In the rows, 128 means zero.
Each row has a class, written after it, and each block has its own classes.
[123 129 138 104  87 154 124 112 169 148  57 148 116 138 112 147 179 134
 151 153  84 120  94 139 172  99 160 128 138  93 163 150  91 136 163 124]  serot
[146 110 130 119 114 130 153 156 122 141 145 145  53 104 153 132 125 125
 129 148 151 112 105 148 121 114 122 147 144 140 141 141 115 122 101 126]  vegi
[142 149 130 134 112 121 184 109 183 153 101 154 129  98 154 141 152 124
 149 107  83 149 137 138 144 157 120 127 151 110 102 123 114 138 102  78]  mek
[117 176 136 151  99  97 134  91 125 144 166 137 112  65 104 131 163  98
  74  88 139 150 169 141  26 182 117 104 133 112  92 104 109 140 122 126]  kap
[140 112 137 103 157  65 187 146 236 191  98 138  98  44 108 136 182  91
 162 157 156 195  86 166 181 134 161 161 108 124 134 134 106 132  68 134]  ropop
[114 132 151 109  68 160 146 125 150 118 125 155  80 150 195 109 126 117
 155 138 116 109 115 148  69 127 130 122 177 147 120 145 110 139 123  72]  mek
[113 122 154 148 121 114 148 113 120 133 151 118 119 115 136 120 102 127
 116 102  98 133 150 132  85 151 156 128 122 122 120  98 116 133 111 145]  mek
[122 128 143 122 112 139 121 108 126 143 121 137  94 129 121 127 161 132
 119 130 117 110 111 147 108 120 125 119 142 129 124 142  94 125 159 130]  pok
[121 157 142  93  52 114 144 148 171 107 136 169 151 117 175 115 169 124
 196 129 151 140 123 144 113 180  95 176 172 141  94 163 121 141  88  78]  mek
[136 129 108 154 155 127 149 108 152 164  73 116 142 129  82 152 128 131
 132 136  59 128 103 131 224 131 143 115 123  96 134 109 139 126 157 132]  serot
[145 107  78 109  95 152 123 124 142  71 116 186 143 118 184  97 140 151
 181 125 105  99 146 103 131 122  95 159 165 121 132 160 105 127  95  77]  vegi
[133 135 118 152 167 124 167  76 147 148  73 144 122  80  91 114 174  93
 147 118 106 128 109 146 192 167 159 109 134  73 153 152 145 136 169 124]  serot
[117 108 137 109 154  85 152 145 166 151 142 131 103  68 105 147 141 121
 123 139 144 165 101 149 150 116 141 139 111 142 154 107 106 140 107 174]  kap
[125 101 111 124 169 114  94 157 113 109 146  81 158 169 130  86  95 122
 148 151 124 106  98 120 145 139 136 136 119 166 116 120 141 124 115 144]  ropop
[105 103 113 101 114 123 132 172 132 109 160 126 109 141 142 103  75 132
 163 167 152 112  87 141 112 107 106 154 141 171 128 126 145 135  87 105]  pok
[116 107 101  92 114 124  89 208 128  95 170 141 141 161 147 116  41 154
 178 160 118 116 130 104 121  84 112 159 146 185 119 110 130 119  97 108]  Pida
[149 111 120 145 123 137 151 127 133 147  95 128  98 146 137 145 148 135
 106 126  98 108  97 138 206 134 107 135 132 109 124 117 124 125 158 108]  fezi
[122 127 139 123 108 111 120 146 115 125 149 134 111 116  88 147 115 140
 136 130 142 123 110 133 135 102 127 130 116 128 134 115  97 115 136 146]  Boba
[110 102 158 108 141  98 123 135 159 152 141 128  79  96 133 124 135 104
 122 135 103 157 124 139 106 111 173 136 126 137 147 103  85 123 138 172]  Pida
[147 119 120 134  93 108 159 167 163 158 126 129 118  80 137 162 162 134
 128 151 179 155 102 150 152 139  73 183 122 129 130 133 133 148  56 101]  fezi
[150 129 118 104  99 134 123 162 152 128 112 158 143 129 129 157 150 159
 155 141 132 122 119 125 185 115  88 149 148 135 114 146 110 133 125 101]  fezi
[105 107 147 130 113 154 135  73 137 109  71 151 105 149 177  97 164 114
 158 122 104 108 102 139 139 142 172 131 146  95 168 161 115 143 168 110]  mek
[136 100 119 112 167  93 144 143 186 171  86 137 101  83 102 167 156 137
 155 173 142 158  81 139 252 106 146 167 115 121 174 140 103 124 114 173]  vegi
[140 120 118 131 173 146 147 126 162 155 104 108 146 142 145 144 116 136
 135 147  93 123 112 116 158 128 131 103 127 140 147 141 107 151 111 124]  mek
[129  90 132  99 129 141 172 140 190 161 136 130  80  98 143 138 161 131
 132 148 124 156  90 154 146 107 144 142 141 152 172 113  90 117 105 151]  Didip
[131 153 115 126 134 123 118 146 114 111 207 116 175 114 142  85  82 120
 124 100 105 115 208  95  35 159  92  95 145 140  63 101 130 146  86  99]  fezi
[150 100 130 136 152 150 160 143 129 153 156  85 114 107 130 117 130 115
 102 130  80 118 127 131  67 128 127 106 121 133 143 119  93 137  94 153]  serot
[132 102 102 122 130 125 107 137 111  83 131 160 121 141 157  96 118 123
 158 122 112 104 126 120 158 140 110 166 152 139 125 139 130 116 149 119]  Pida
[165 128  94 122 141 126 161 123 156 137 105 117 131 145 157 129 158  98
 121 137 107 121  81 125 189 150  87 131 160 129 121 131 103 132 131 105]  Kal
[156 129 106 112  62 126 174 106 175 126  89 160 120 146 182 128 187 110
 142 113  77 130  93 136 173 138  90 162 175 101 104 114  85 127 129  71]  Kal
[123 125 138 111  95 156 162 121 168 147 123 155  65 118 166 107 140 115
 139 141 101 116 117 153  49  92 122 109 166 134 124 135 100 141 114  64]  pok
[116 130 115 152 151 131 113  73 135 142  43 132  98 187 100 157 144 120
  98 128  65 110  72 130 228 120 157 108 124  83 145 114 128 125 228 141]  kap
[ 92 122 168 127 119 102 133 142  96 127 173 120  58 118 124 105 106 100
 107 123 164 119  95 161  66 131 159 125 119 132 146 109 137 135 139 155]  kap
[134 140 111 144 115 125 145 129 130 156 179 118 116  97 103 152 129 131
 103 121 154 146 136 137  94 157 109 137 132 139 112 102 127 109  90 146]  Didip
[121 140 141 143 107 141 141  96 129 127 125 133 125 129 156 121 126 133
 126  96  73 125 158 129  94 148 135 113 148 119 101 106 110 129 129 104]  mek
[144  96 115  86 132  99 169 167 174 120 150 135 117 113 148 139 125 129
 156 145 128 141  92 143 203 131 111 185 132 175 121 130 108 112  89 146]  fubaf
[111 137 129 128 121 134 139  86 146 103 107 168 151 101 159  96 130 124
 170 106 105 125 158 123 108 153 151 117 155 114 132 148 125 147 125  91]  mek
[150 141 105 139 168 126 165 127 157 159 123  98 140 103 112 122 154  96
 132 142 105 125 105 137 166 178 103 111 140 124 123 137 136 142 119 121]  serot
[117  99 169 124 125 110 170 179 131 155 170 121  85  77 132 143  77 137
 146 147 170 148 117 153  70  90 161 149 111 149 163 117 122 145  46 151]  mek
[117 122 141 102  92 118  98 163 143 117 116 140 150 136 126 135 139 152
 159 152 143 126 111 126 172 111 121 160 133 130 138 137 122 140 125 126]  fezi
[ 87 106 149 103 126 116  33 148  94  97 130 116 138 192 111 127  77 153
 139 151 106 111 113 104 148  89 184 142 108 143 159 112 112 122 179 193]  Pida
[132  85 121 130 155 108 134 128 132 126  92 137 125 101 117  98 146 121
 164 140 145 125  99 141 178 113 168 165 108 113 163 149 136 125 117 137]  ropop
[146 111 118 132 189  89 210 157 202 198 133 106 122  53 125 132 149 111
 148 161 149 169  82 157 151 132  99 146 109 135 157 136 133 164  36 109]  pok
[141 114  89 130 150 153 154 122 145 118 130 159 140 118 129 119 133 146
 167 119 120 122 121 122 166 129 125 128 152 124 147 134 135 112 124 107]  Didip
[122 110 126 116 174 118 155 124 154 162 150 119  90 104  97 144 127 120
 123 136 132 149  97 146 189 138 158 115 134 151 142 102 122  99 152 186]  Didip
[139 159 141  93  96 158 123  90 161 117  98 171 138 145 154 130 164 140
 141 101  60 112 160 113 113 108 151 100 150 109 113 152  67 122 153  94]  fubaf
[161 124 115 123 143 141 144 123 158 139 134 122 119 117 161  91 165 102
 126 121  93 114 138 132  81 147 115 106 152 145  89 138  93 126 110  91]  ropop
[141 100 104  87 102 136 124 135 143 109 135 142 125 137 151 142 112 140
 126 131  93 128 127 115 133  83 111 132 161 165 118  95  58 118 123 141]  Kal
[105 137  84 105 120  97  91 158 131  64 183 138 190 123  98 122  40 143
 181 129 119 143 154  93 121 125  98 126 139 172  78  86 131 117  97 125]  Boba
[143 126 134 117 135 158 135 128 149 168 116 141  99 131 100 175 158 159
 126 139 127 130 101 137 178  97 142 115 134 126 158 133  96 106 148 152]  Didip
[127 132 109  89  77 138 127 156 167 105 129 170 120 120 176 112 115 142
 186 150 118 122 140 118  93  96 113 147 167 138 126 143 111 139  75  70]  vegi
[107 150 140 139 107  80 134  88 103 121 157 120 142 123 122  93 107  93
 106  88  99 132 147 126 112 167 151 123 138 100  93  69 123 127 146 142]  Kal
[150 111  90 147 161 131 145 127 150 129  95 167 151  71  91 158  99 161
 161 134 108 133 128 109 177  65 118 111 113 113 165 132 111 129  99  99]  Boba
[104 134 139 154 113 114 120  99 102 114 150 118 117 123 113 107  88 118
 114  98  80 119 144 123  86 118 142 103 118 103 115  73 116 119 142 126]  Boba
[155 137 106 135  78 102 156 124 131 147 131 126 114 105 130 161 170 108
  89 123 151 144 103 143 138 162  78 170 146 131 103 114  94 120 105 128]  Kal
[158 109  96  99  88 125 165 159 150  98 170 126 142 142 203  93 143 105
 140 124 113 118 103 123  97 157  61 160 171 160 101 121  86 132  75  90]  Kal
[114 152 122 144 128 130 144  67 160 147 111 145 129 121 129 101 131 120
 122 100  46 124 158 128  93 137 133  83 149  99  92 102 112 138 149  77]  pok
[148 105 133 141 167 135 139 124 130 150 144 104  97  99 147 119 137 125
 100 129 102 122 141 119  82 118 140 111 119 119 157 125  84 139  94 157]  vegi
[122 135 109 162 183 101  99  91  97 134  95 107 127 160  81 138 111 131
 113 126 100 108 107 116 252 163 153 125 115  98 130 110 150 113 197 176]  vegi
[115 113 135 102 105 137 100 130 114  94 157 126 109 139 159 100 120 119
 112 121 108 110 142 127 108 146 111 120 159 165  93 111 107 117 161 140]  fezi
[113 118 136 113 150 152  90  85 103 111 118 126  73 166 120 137 132 125
  77 113  78 101 114 129 131 114 154  73 140 142 126 104  79 114 225 179]  kap
[129 148  91 157 144 162  75  80 111 141  89 112 159 145  64 168 101 149
  85 128  61 107 157  98 139 126 134  69 120 115 113 116 104 117 174 155]  serot
[118 120 118 113 166 129 123 112 156 143 135 131 125  96 103 133 109 139
 128 135  88 144 153 123 104  94 135  92 139 153 114 106  94 130 126 140]  pok
[140 144 109 143  97 141 137 111 163 158  83 136 130 124 131 182 157 143
 120 146 129 139 120 134 147 144 101 145 141 133 124 146 107 143 109 105]  mek
[147 110  99 126 140 109 168 145 139 104 145 174 137  76 134 118 140 132
 159 108 139 133 128 130 130 132  97 153 131 122 134 139 132 140  86 109]  kap
[155 144  96 154 123 116 160 133 172 183 103 121 149  62  77 181 163 130
 120 151 135 161 123 141 157 152  89 149 122 120 125 137 128 140  76 121]  serot
[152 128  88 126 153 121 130 148 148 126 153 119 157 121 150 114 127 129
 142 140 113 119 139 104 130 156  87 136 141 141 114 140 112 137  82 121]  vegi
[137 117  94 130 181 135  97 125 124 123 114 106 142 168 130 127 104 140
 131 152 100  99 109 100 192 134 124 117 128 136 142 137 119 129 144 153]  vegi
[131 123 111 130 149 101 130 146 189 160 101 145 160 103 112 152 101 152
 153 139  67 164 149 107 169  84 141 142 116 117 142  94 114 143  94 107]  Pida
[146 106 114 126  92 146 189 138 179 144 135 140  94 129 168 129 175 133
 144 125 102 137  86 153 153 139 101 166 158 124 135 109 117 112  98  94]  Didip
[140 107 118 147 191  79 143 132  98 149 116 119 160  91  70 143  87 129
 127 126 135 142 121 114 209  94 157 147  96 107 163 109 136 131 119 191]  Kal
[ 83 106 139 124 203  87 107 117 129 150 138  96 127 104  66 121  71 126
 123 152 119 146 118 131 159 104 182 106  98 147 147  92 134 131 145 201]  pok
[143 122 134 135 108 162 134  92 160 148  88 150  71 155 173 126 173 120
 102 102  26 116 137 128 108 111 137 106 158 103 120 110  64 116 183  89]  Pida
[112 104 147  95  77 140 119 142 137 118 118 140  68 155 166  87 129 111
 154 149 129 104  97 154  83  91 163 144 148 144 125 130 111 120 128  98]  ropop
[ 84 151 178 120 125  89 115 119 131 138 163 131 104  82 105  67  87  91
 147 116 141 142 172 145  13 116 214  92 124 120 109  99 133 132 106 120]  ropop
[118  92 155 103  70 160 125 159 115 101 157 134  70 144 179 104 112 128
 126 134 122 106 129 137  36  83 134 134 153 142 135 116 105 139 114 107]  fezi

A new block, with new classes.
[138  92 151 144 125 113  87 159 137 125 183 142 131 155 194 163 129 109
 183  85 166 132 125 103  94 122  87  70 171  78 138 145 143 102 127 160]  Devik
[161 126 103 134 198 118  89 131 193 115 142 144 137  90 147 132 149  71
 142  73 170  40 125 101  95 181 216 163 205 107  42 108 118 117 111  23]  Vol
[ 95 163 125 130 113  96 164  76 144 109 102 119 118 120  59 174 144 131
 157  60 109 164 155 137 147 131  86 136 147  76  59 159 122 163 112 161]  siza
[132  93 110 150  80 106 122 107  92  69 199 143 123 140 131 123 159 154
 128 152  85 165 129 122 157 144 114 114 106  88 185 139  83  82 158 146]  Dor
[114 116 146 143 151 130 119 128 134 100 184 126  72 162 200 114 107 146
 130 188 105 111  95 131 184 126 185 137  91 124  97 149 156 129 160 128]  zin
[182 152 137 118 196 102 153 130 132 107 146 134 111 111  67 129 116 101
 122 166  72 153 127 161 162 143 151  61 156  94 124 143 185 141 140 156]  Naz
[ 88 146 155 129  99 125 177  85 162 117 108 178 109 134  78 157 134 131
 135  84 158 185 171 137 134  91 124 105 175  88 130 154 115 174 137 200]  vodeg
[173 126  79 113 173 109 167 170 122 191 174 153 129 174 107 132 104 119
 125 104 138 200  69 150 136 182  65 129 130 141 140 150 154 129 104 115]  zin
[ 89 128 138 142  88  99 176  93 121 100 137 172 124 137 131 141 154 108
 149  33 153 181 164 140 135 135 100 145 133  84 125 131  99 105 126 184]  Pepim
[122 163 150 114 131 152 159  95 142 111  97 137 122  97 123 125 156  85
 126  63 149 183 165 156 110 128  75 117 142 123 135 123 100 140 112 195]  siza
[138 104 148 138 128 136 114 160 173 124 117 114 120 167 190 130  85 150
 152 232 145 108  95 124 162 134 151 129 126 109 115 120 152 117 147 164]  vodeg
[125 137  76 144 123 131 139 132 161 123 227 141 156 195 149 120  73 102
  50 133 137 104 114 134 127 152  36 121 134 108  91 140 144 170 141  92]  Devik
[194 146 110 106 168 163  95 114 160 136 151 137 146 121 100 124 146 116
  76  78 166  74 153  92  79 103 154 142 150 118  69 113  74 131 162  71]  siza
[113 120 107 118 116 115 162  64 159 135 129 131 149 160 120 133 141 101
 158  26 128 198 134 130 110 146 104 131 146 138 151 103 102 131 129 185]  siza
[ 82 144 168 117 104 100 157  83  92 128 144 183 100 124  93 130 175 130
 162  42 106 156 150 139 128 101  89 134 133 152  97 153 143  99 162 122]  zin
[ 79 131 110 117  94  92 157  71 115 131 119 146 128 162  89 130 152 121
 170  95 136 157 137 130 145 134 134 115 140 128 143 138 144 125 120 140]  Naz
[139  77 180 115 166 153 120 145 108 108 170 107 116 150 153 126  57 113
 191  89 142 170 127 145 157 147 144  70 137  76 179 160 190 134 153 142]  Naz
[115 103 158 142 100  91 171 102 138 126 135 127 105 197 128 161 144  94
 135  87 156 194 138 153 116 130  86 110 131 120 120 128 151 155 137 145]  bave
[148 126  69  98 121 127 165 142  95 138 171 121 146 123 115  97  59 134
 111 214 185 165 141 135 113 172  70 129 177  83 156 117 152 138 118 155]  Devik
[167 149  68 133  97 115 131 139 112 105 126 145 115 145  98 141 138 154
  98 213 143 199 111 150 143 127 191 115 147  70 154 111  43 109 104 194]  vodeg
[154 162 181 137 151 170 139 161 147 106  73 168 128  56 200 106 137 100
  75  85 137 135 112 181 114 189 173 197 161 127 205  92  89  70 128 144]  Pepim
[143 109 108 139 109  70 179 106  92 126 153 131  98 190  90 130 134 132
 127  71 155 181 159 154 127 139 122 126 142 118 121 128 136 111 123 171]  Dor
[193  79 144 140 198 130  98 171 168 160 168  56 117 121 103 163 123 124
 192  21 145 128 145 122  95 185 144 159 103 103  65 129 128 127 123  55]  bave
[101 137  74 119 138 147 185 108  89 168 168  90 147 159  82  64  65  93
  91  48 165 184  71 147 144 178  43 122 140 186 139 137 133 143 115 138]  Devik
[115 105 118 117  75 112  93 116  83 145 103 130 119 121 189 112 150 136
 141 141 152  74 124 137 163 150 139 123 118 163 174 128 101  69 136  79]  Naz
[202 129 107 150 181 159 131 181 110 133  44 136 134 125 194 107 122 129
  39  83 164 138 124 176 177 169 162 148 148 102 167 159  94 127  74 172]  Vol
[106 116 145 129 107  53 160  89  94 143 100 111 140 141 111 139 116 144
 165  65 107 150 156 158 107 113 110 119 100 165  98 121 153 131 125 182]  vodeg
[128 115 136 128 168 142 133 180 144  80  97 144 133 119 152  80 137 121
 160 177 133 105 103 129 199 179 119 165 123 108  96 151 122  78 166 163]  Vol
[169 120 142 148 165 139 116 165 155 127 135 133 158  61 141  91 216 113
 103 139 156  37 159  82  64  96 134 131 178 168 118 111 143 118  84 117]  vodeg
[148 136  87  99 185 174  96 113 159 141 125 120 172  73 124 106 119  86
 123  78 193  97 169  92  62 116  92  89 150 117  88  94 105 151  77 102]  siza
[110  62 125 167 104 129 132 160 147 136 168  58 109 184 214 114 143 134
 135  98 205  80 123 113 126 138  90 122  86 162 166 140 135 149  95 148]  Dor
[125 126 145 129  81  93 148  62 162 173 154 112 130 159 140 164  82 137
 151  31 157 176 157 137 103 136  73  95  92 121 144 133  98 167 118 196]  Dor
[171  94 106 118 196  94 144 128 159 139 206 114 140 136  89 111 102  94
 196  78  93 160 142 131 147 173 127  72 140 112 123 121 176 123 127 163]  Naz
[112 107  95 147  91 103 147 122  85  36  98  90 146 141  52 150 173 132
 108  78  73 183 112 154 120 144 104 141  97 129 148 125  95  87 146 122]  Nili
[147  93 131 122 161 169  71 135 152 123 150 128 135 129 198 124  74 122
 181 114 121 197 165 119 147 121 111  76  34  92 146 133  98 104 122 210]  Nili
[129  77 120 132 103 141 104 136 127 156 101  91 110  99 178 138 147 142
 137 134 207  73 118 103 119 157 103 118 134 150 192 136 111 111 118  60]  Dor
[102 140 137 108  85  86 154  69  63 112  58 144 165 181 107 125 112 132
 111  69 158 152 124 146 111 116 121 114 125 135 135 137 134 114 124 164]  Naz
[ 96 152 128 115 128 116 144  75 165 114  89 174 139 125 120 130 146  95
 160  86 153 141 166 127 135 128 109 121 133 106  74 136 107 139 138 166]  Vol
[178 164 128 104 131 164  86 118 137 119 180 121 181  38  84 108 120 120
 111 143 163 104 156  53  70 119  81 138 106 102  64 144  67 124 101  98]  Nili
[ 39 129 172 125 100 102 162  78 129 117 121 172 142 123 143 165  95 131
 161  27 163 155 140 118 117 120 105 139 111  75 145 172 133 185 141 144]  Pepim
[103  86 131 136 141 168  96 141 120 164 104 107 118 134 252  78 122 109
 161  73 155  87 133 162 168 174 149 179 107 184 158 117 142  99 116  75]  Vol
[169  73  83 164  99 131 134  92 119 127 167 124 176 214 164 114 142 114
  69 141 147 192  69  79 145 154 105 117 157 110 160 126 113 115  88 128]  bave
[113 106 171 112  98 132 138 173  97 123 128 102 100  78 171 114 128 156
 153  99 179  95 108 144 130 168  85 176 102 161 150 153  94  95 161 108]  zin
[131  96 150 103 150 138 128 121 140 190  65  81 140 125 187  95 108 144
 135 154 149  45 121 133 138 159 130 152  85 218 181 127 192 134 161  77]  Naz
[117 130 122 145 158 116 122 125 137 136 129 152 133 104 167  91 150 104
 128  40  70 125 133 175 153 145 188 131 162 160 176 103 131 128 114 144]  Vol
[103 136 129 132  95 109 155  51 107 114 111 172 144 145 101 143  88 139
 105  22 146 191 164 139 131 139  67 113 125  84 120 159  99 133 115 165]  Dor
[124  91  92 115 145 104 110 117 129 171 195 118  97  88 182  96 105 121
 152 162 186  75 149 101 128 157 136 103 107 153 146 127 128 144 111  82]  Dor
[198 124  46 143 204 148 109 171 142 146 135  94 118  94 117 127 133 110
  60  65 166 125 124 147  95 152 186  76 185 115 176 104  82 139  80 137]  Devik
[129 143 124 124 171 114 124 165 150 119 159 157 100 108 137 128 115 148
 151 173  95 112 107 143 158 167 134 159 116 106  79 143 148 105 141 103]  zin
[170  98 139 126 125 146 104 150 118 163 206  91 121 114 148 101 113 145
 189 107 185 158 140  86 139 130  74  74  78 106 150 157  73 109 105 214]  Dor
[121 117 139 125 108  88 146  62 154 114 115 175 116 134 135 172 157 104
 153  48 138 150 145 130 146 152 152 134 159  96 122 160  90 140 176 120]  Vol
[ 94 140 128 137 145 137 111 188 160 121 152 110 101 140  95 118  86 143
 169 138 133 121  68 143 167 153 112 108 103 108 119 139 114 123 136 140]  Dor
[100 107 101 105 124 133  99 109 121 142 126 103 133  90 146 111 105 138
 147 140 144 127 126 106 122 133 150 133  67 163 168 126  97 136 133 106]  Nili
[125 126 119 134 117 119 102 129 157 133 141 121 107 180 146 140  63 161
 155 228 126 124  81 118 190 150 116 110  95  85  91 140 137 106 150 138]  Dor
[124 106  98 116 156 153 110 141 160 138 171 103 107  88 114 128 150 123
 168 112 173 126 195  98  93 112 161 134 101 120 141 127 114 162 107 105]  Nili
[165 119  81 122 111 101 167 128 109 153 138 109 101 225 127 155  55 136
  98 188 213 179 133 162 122 157 103 124 125  80 116 128 159 156  99 125]  Dor
[166 129  57 144 122  96 183 134 122  98 197  99 109 177  62 117 125  76
  43 156 149 139  93 135 155 163 105 139 164 142  61 132 137 134 117  72]  Nili
[131  91  98 114 102 188 133 115  98 137 136  69 140 172  83 109  38 144
 112  83 185 163 165 123 145 114  90 133 130 104 105 126 147 135 126  92]  Nili
[ 91 112  69 126 165 108 139 137 128  81 160 130 135 136  77 124 177 120
 165 128 109 140  89 120  73 141 173 135 159 136 132  83 166 112 112  71]  zin
[126 148 133 137  85 105 155  75 126  79 130 152 125 177 120 151 129 103
  79 127 117 166 156 143 133 128  80 157  96 116  61 147 126 116 145 124]  Nili
[ 96 115 122 150 120  79 186  82 135 101 148 128 104 199  77 151 139 115
 132  67 160 173 103 115 137 138 114 111 141 111 103 166 144 153 130 158]  Dor
[ 77 146 114 112  83 110 149  78  99 145  62 140 130 127 110 153 123 137
 153  72 170 175 140 148 109 149  78 137 151 119 143 137 111 109 127 154]  Devik
[ 95 140 134 105 121  48 167 114 155 166  97 174 109  76  62 163 107 136
 209  81 142 159 139 145 138 161 131 126 181 114 104 141 117 131 136 164]  vodeg
[125  84 135 119 166 155  80 131 156 186  71 112 137  37 170  98 136 134
 118  76 212  42 141  73 105 117 166  99 148 167 159 119  90 150 106  86]  bave
[133 126 140 142 128 122 177  98 179 105 134 150 152 164 164 130 146  74
 133  56 160 166 142 137 117 177  96 163 164 108 116 136 132 147 110 170]  Vol
[167 101 107 138 131 157 145  67 113 121 160 101  84 122 159 102 129 127
  59  52 124 159 127 147 166 138 187 107 131 163 166 115  71 111 154 137]  zin
[ 81 139 120 125 138 107 156  64 141  91 138 158 133 132  81 154 141  83
 155  64 125 192 132 123  97 127  72  64 162  99 122 140 141 140 148 167]  Devik
[173 148  80  86 137 117 177 163  95 139 161 113 112 170  44 119  98 107
 117 170 188 174 108 169 132 174 116 122 128 110 135 136 119 137 140 108]  Naz
[ 77 145 133 102 113  93 157  72 120 114  92 157 144 114  52 137 149 116
 168  36 122 157 147 143 121 136 111 104 130 131 142 141 115 125 145 144]  Naz
[149 148  93 112 188 116 211  98 148 144 189 146  87 125  79 100 120  73
 113 156 178 190 140 145 123 186 170 171 155 142  94 136 144 174 112 116]  vodeg
